A =
[[137 127 117 139 137 143 124 140]
 [110 124 106 115 102 146 120 119]
 [119 143 140 106 109 128 122 121]
 [124 136 144 142 142 117 114 105]
 [125 137 101 125 139 133 140 154]
 [142 122 141 128 140 118 121 120]
 [137 121 119 121 114 146 132 142]
 [131 144 141 140 134 118 123 126]
 [119 112 126 119 136 139 120 136]
 [115 141 141 124 131 126 150 136]]
Counting starts at 0.
The entry just left of the largest entry? 140
The entry in row 2 and column 2? 140
The entry in row 0 and column 0? 137
The entry in the bottom-right corner: 136
The entry at row 0, column 2? 117
The entry in row 1 and column 0? 110
The entry in row 2 and column 1? 143
The entry in row 1 and column 1? 124
The entry just left of the smallest entry: 137
The top-right entry -> 140
The entry just right of the smallest entry? 125
The entry directly above the largest entry? 105
The bottom-left entry? 115
The entry in row 1 and column 2 -> 106
The bottom entry of the column that holds the smallest entry? 141
The entry directly above the smallest entry is 144
The entry directly above 109? 102
The entry in row 0 and column 1? 127
The entry directly below 110 is 119

[[144 144 102 113 152 142 139 138 120 125 117 129 137]
 [143 131 119 144 131 110 117 108 148 135 130 137 157]]
Counting starts at 0.
The entry directly below 142: 110
The entry in row 1 and column 0 is 143
The entry in the bottom-right corner?
Answer: 157
The top-right entry?
Answer: 137
The entry at row 0, column 1?
Answer: 144
The entry at row 0, column 0 is 144
The entry just right of 119?
Answer: 144
The entry just left of 129 -> 117
The entry in row 1 and column 2?
Answer: 119

Read these off the table that follows. Rows and columns are numbered from 0.
1) Read off the top entry of the column that holds the largest entry.
2) Read off the entry in row 0 and column 2.
3) Read off the bottom entry of the column that holds the smallest entry.
4) Read off the entry at row 2, column 0.
5) Read off the bottom-right entry.
6) Read off the maximum.
7) Read off the entry at row 1, column 0.
8) Read off the top-right entry.
[[111 134 128 120 126 108 117 120 129 132]
 [125 113 143 128 139 117 121 123 138 140]
 [117 152 141 133 132 150 106 115 123 122]]
1) 134
2) 128
3) 106
4) 117
5) 122
6) 152
7) 125
8) 132
